Below is a small trained network, with its code and all its weights. Each question gives an input and a class and asks what happens when units are switched off, that is, made to give their printed mean instead of their output.

import numpy as np


def w(rows, s, z=0):
    codes = np.array(rows[::2]) - 128.0
    scale = np.full(codes.shape[1], s)
    scale[-1] = z or s
    return codes * scale


def norm(h):
    return h / np.sqrt((h * h).mean(-1, keepdims=True) + 1e-5)


def f(y):
    return np.maximum(y, 0)


def log_softmax(a):
    a = a - a.max(-1, keepdims=True)
    return a - np.log(np.exp(a).sum(-1, keepdims=True))


def net(x, mask):
    res = np.array(x, float).reshape(1, 5) / 4 @ E
    u = 0
    for l in range(2):
        y = f(norm(res) @ A[l][:, :-1].T + A[l][:, -1])
        res = res + np.where(mask[u : u + 7], y, B[l][:, -1]) @ B[l][:, :-1]
        u += 7
    return log_softmax(norm(res)[-1] @ U[:, :-1].T + U[:, -1])


A, B = {}, {}
E = w([
[130,134,123],'x0',
[216,213,179],'x1',
[2,226,149],'x2',
[129,133,121],'x3',
[128,126,129],'x4',
],0.0072)
A[0] = w([
[167,82,197,107],'L0N1',
[67,86,109,100],'L0N2',
[108,75,147,69],'L0N3',
[191,170,159,107],'L0N4',
[124,2,55,1],'L0N5',
[143,117,44,57],'L0N6',
[124,38,113,105],'L0N7',
],0.015,0.0068)
B[0] = w([
[139,147,59,184],'L0N1',
[118,132,55,227],'L0N2',
[215,40,70,158],'L0N3',
[126,132,100,209],'L0N4',
[157,89,255,253],'L0N5',
[132,38,166,151],'L0N6',
[69,83,199,233],'L0N7',
],0.0081,0.006)
A[1] = w([
[83,110,92,50],'L1N1',
[97,147,212,91],'L1N2',
[69,100,94,22],'L1N3',
[68,100,85,33],'L1N4',
[40,105,66,21],'L1N5',
[138,195,114,51],'L1N6',
[249,108,81,2],'L1N7',
],0.015,0.0049)
B[1] = w([
[58,124,120,187],'L1N1',
[226,138,170,219],'L1N2',
[51,175,106,198],'L1N3',
[79,145,108,207],'L1N4',
[57,83,30,254],'L1N5',
[112,128,198,208],'L1N6',
[158,128,2,231],'L1N7',
],0.0089,0.0043)
U = w([
[125,45,191,254],'0',
[5,122,94,105],'1',
[174,132,48,64],'2',
[107,206,222,39],'3',
],0.024,0.0019)

Each question gives the input, the list of numbers given to net, and the class t.
The units are the neurons (one row each of A and B). Each row of codes is followed by its name. A weight is (code - 128) times the scale printed after its matrix; where a second scale follows, it is the last column's (A, B and U).
mask holds one flag per neuron, layer by layer. A switched-off neuron (its flag False) gives its mean, the last column of its row in B, instead of its output. The means were averaged over made-up inputs and are rounded, as every weight is.
A unit's drop is (log p(t) with every unit on - log p(t) with that unit switched off) / (log p(t) with every unit on - log p(t) with every unit switched off).
k most important neurons: the k neurons with the biggest drops, biggest first
top k neurons in layer l: the k neurons of layer l with the biggest drops, biggest first
drop of u: that unit's drop, to one decimal
input [-1,2,6,7,-4], class 3: most important neuron	[L0N2]
input [7,1,8,-3,-6], class 3: 2 most important neurons	[L0N2, L1N2]
input [5,-8,0,1,-2], class 0: 2 most important neurons	[L0N5, L0N7]
input [8,6,0,2,6], class 2: 3 most important neurons	[L0N7, L1N7, L0N5]
input [7,8,0,7,7], class 2: top 2 neurons in layer 0	[L0N7, L0N5]
input [4,-8,0,7,1], class 0: 2 most important neurons	[L0N5, L0N7]
input [-3,1,8,-6,0], class 3: top 3 neurons in layer 0	[L0N2, L0N1, L0N4]
input [8,1,1,-2,2], class 3: 2 most important neurons	[L0N2, L1N5]
input [-1,1,-3,2,5], class 2: 2 most important neurons	[L0N1, L1N7]
input [-8,-5,0,0,0], class 0: drop of L0N5	1.5
input [-6,-6,0,-3,2], class 0: drop of L0N5	1.5
input [-5,1,-2,4,6], class 2: drop of L1N7	0.0
